Below is a small trained network, with its code and all its weights. Each question gives an input and a class and asks what happens when units are switched off, that is, made to give their printed mean instead of their output.

import numpy as np


def w(rows, s, z=0):
    codes = np.array(rows[::2]) - 128.0
    scale = np.full(codes.shape[1], s)
    scale[-1] = z or s
    return codes * scale


def f(y):
    return np.maximum(y, 0)


def log_softmax(a):
    a = a - a.max(-1, keepdims=True)
    return a - np.log(np.exp(a).sum(-1, keepdims=True))


def net(x, mask):
    res = np.array(x, float).reshape(1, 5) / 4 @ E
    y = f(res @ A[0][:, :-1].T + A[0][:, -1])
    res = res + np.where(mask, y, B[0][:, -1]) @ B[0][:, :-1]
    return log_softmax(res[-1] @ U[:, :-1].T + U[:, -1])


A, B = {}, {}
E = w([
[223,122,196,248,228,242,198,254,189,109],'x0',
[170,203,175,186,197,141,21,7,97,201],'x1',
[206,202,32,193,66,38,126,103,234,219],'x2',
[119,39,81,135,211,130,33,173,173,223],'x3',
[47,245,213,71,152,187,234,87,90,217],'x4',
],0.0056)
A[0] = w([
[213,73,2,162,89,89,93,125,148,107,253],'N1',
[141,41,114,146,129,139,97,141,63,59,194],'N2',
[82,206,84,100,38,53,146,44,145,165,185],'N3',
[178,60,58,206,105,135,144,172,216,91,194],'N4',
[163,119,144,237,168,174,154,222,179,114,242],'N5',
[184,132,142,189,122,187,177,171,168,156,233],'N6',
[171,170,183,156,157,158,222,88,147,191,180],'N7',
[151,136,205,148,92,164,93,51,99,112,230],'N8',
[66,168,219,96,131,193,184,131,75,142,215],'N9',
[194,142,78,85,71,66,103,63,176,196,196],'N10',
[179,193,132,151,188,186,123,95,148,182,229],'N11',
[80,185,48,57,77,68,114,36,151,172,183],'N12',
[157,72,194,108,193,97,68,80,78,131,237],'N13',
[152,77,96,180,206,180,72,149,68,103,183],'N14',
[68,61,106,90,69,78,49,13,80,60,234],'N15',
[94,135,208,141,223,172,168,110,96,163,165],'N16',
[114,43,172,74,128,175,185,176,123,90,194],'N17',
[175,101,58,174,115,46,151,170,184,84,224],'N18',
[49,70,153,71,147,159,143,175,61,69,196],'N19',
[205,142,116,178,184,134,21,147,174,220,222],'N20',
[68,215,212,122,152,179,185,110,124,84,184],'N21',
[164,204,179,143,131,178,188,148,89,157,192],'N22',
[85,102,196,76,117,158,182,181,80,78,210],'N23',
[121,119,55,138,78,83,91,70,130,228,168],'N24',
],0.0075,0.0039)
B[0] = w([
[122,125,58,155,108,64,87,178,205,51,238],'N1',
[46,49,93,61,159,185,139,106,236,66,194],'N2',
[122,133,213,120,87,19,65,124,43,179,238],'N3',
[210,100,110,150,55,160,98,183,195,38,217],'N4',
[218,114,185,164,107,170,111,105,211,68,236],'N5',
[233,152,184,179,126,169,157,101,179,61,211],'N6',
[179,191,164,214,193,44,182,72,90,167,208],'N7',
[99,143,124,136,161,84,139,50,129,121,187],'N8',
[137,205,194,34,173,206,171,87,64,216,233],'N9',
[104,162,75,224,80,16,90,195,50,90,219],'N10',
[184,122,126,188,164,89,99,94,110,185,207],'N11',
[78,144,131,108,45,45,41,204,12,206,239],'N12',
[13,34,138,146,211,135,98,29,123,155,198],'N13',
[89,44,107,156,175,211,98,93,205,101,194],'N14',
[36,53,37,48,132,63,130,103,99,111,251],'N15',
[177,188,193,169,181,240,139,48,74,171,214],'N16',
[104,198,93,57,127,214,129,170,204,159,211],'N17',
[199,151,103,115,78,97,118,223,177,15,215],'N18',
[70,123,103,14,169,218,138,177,126,182,225],'N19',
[155,80,101,238,146,129,32,90,123,155,226],'N20',
[174,253,180,89,173,150,202,32,87,190,222],'N21',
[218,194,210,143,172,71,151,74,150,120,208],'N22',
[113,193,117,27,149,184,194,169,165,203,219],'N23',
[126,141,42,170,135,29,33,166,72,155,212],'N24',
],0.006,0.011)
U = w([
[184,187,201,160,176,176,190,40,94,195,157],'0',
[147,108,73,57,85,176,127,217,211,95,114],'1',
[193,107,137,245,69,103,116,167,194,34,41],'2',
[85,98,47,192,66,11,35,178,41,192,175],'3',
[58,125,135,28,152,219,178,186,88,204,10],'4',
[76,138,238,53,13,71,122,81,45,176,29],'5',
[129,26,157,217,168,213,26,68,152,187,101],'6',
[24,3,44,116,175,133,89,19,147,77,74],'7',
],0.0064,0.0013)

Each question gives the input, the list of numbers given to net, and the class t.
The units are the neurons (one row each of A and B). Each row of codes is followed by its name. A weight is (code - 128) times the scale printed after its matrix; where a second scale follows, it is the last column's (A, B and U).
mask holds one flag per neuron, in row order. A switched-off neuron (its flag False) gives its mean, the last column of its row in B, instead of its output. The means were averaged over made-up inputs and are rounded, as every weight is.
A unit's drop is (log p(t) with every unit on - log p(t) with that unit switched off) / (log p(t) with every unit on - log p(t) with every unit switched off).
The circuit of an input: a set's keep is (log p(t) with only the set's units on - log p(t) with every unit switched off) / (log p(t) with every unit on - log p(t) with every unit switched off). Starting from the 12 units with the biggest drops (on a tie, the unit counted first), units are removed one at a time, each time the one whose removal leaves the highest keep (on an exact tie, the one counted first), for as long as the keep stays at least 0.8.
circuit, biggest first: the units of the circuit, biggest drop first
top k neurons: the k neurons with the biggest drops, biggest first
drop of u: that unit's drop, to one decimal
input [-6,5,-6,6,4], class 7: circuit, biggest first -> [N13]
input [-1,-1,7,2,-7], class 2: top 2 neurons -> [N4; N18]
input [-3,-7,2,2,-5], class 1: circuit, biggest first -> [N18; N20]
input [5,5,1,4,-7], class 2: circuit, biggest first -> [N4; N1]
input [-1,-5,2,7,1], class 1: top 4 neurons -> [N3; N7; N11; N12]
input [-4,7,-2,4,-7], class 7: top 3 neurons -> [N13; N14; N2]
input [-7,5,7,-8,6], class 3: top 2 neurons -> [N10; N24]
input [-5,1,-7,4,0], class 7: top 2 neurons -> [N13; N15]
input [7,-5,-8,-8,-2], class 4: top 3 neurons -> [N19; N23; N17]
input [-7,4,1,-4,3], class 3: top 3 neurons -> [N24; N10; N12]
input [3,5,7,-2,2], class 3: top 2 neurons -> [N10; N9]
input [-7,4,-7,0,0], class 7: top 2 neurons -> [N15; N13]
input [3,7,-6,-1,-8], class 7: top 2 neurons -> [N2; N13]
input [2,-6,-1,-6,2], class 4: circuit, biggest first -> [N23]
input [-7,6,7,-4,3], class 3: drop of N3 -> 0.0
input [1,0,-1,2,-5], class 2: drop of N7 -> -0.1
input [1,2,-5,8,5], class 0: drop of N1 -> 0.1
input [1,4,5,-1,-4], class 2: drop of N12 -> 0.2
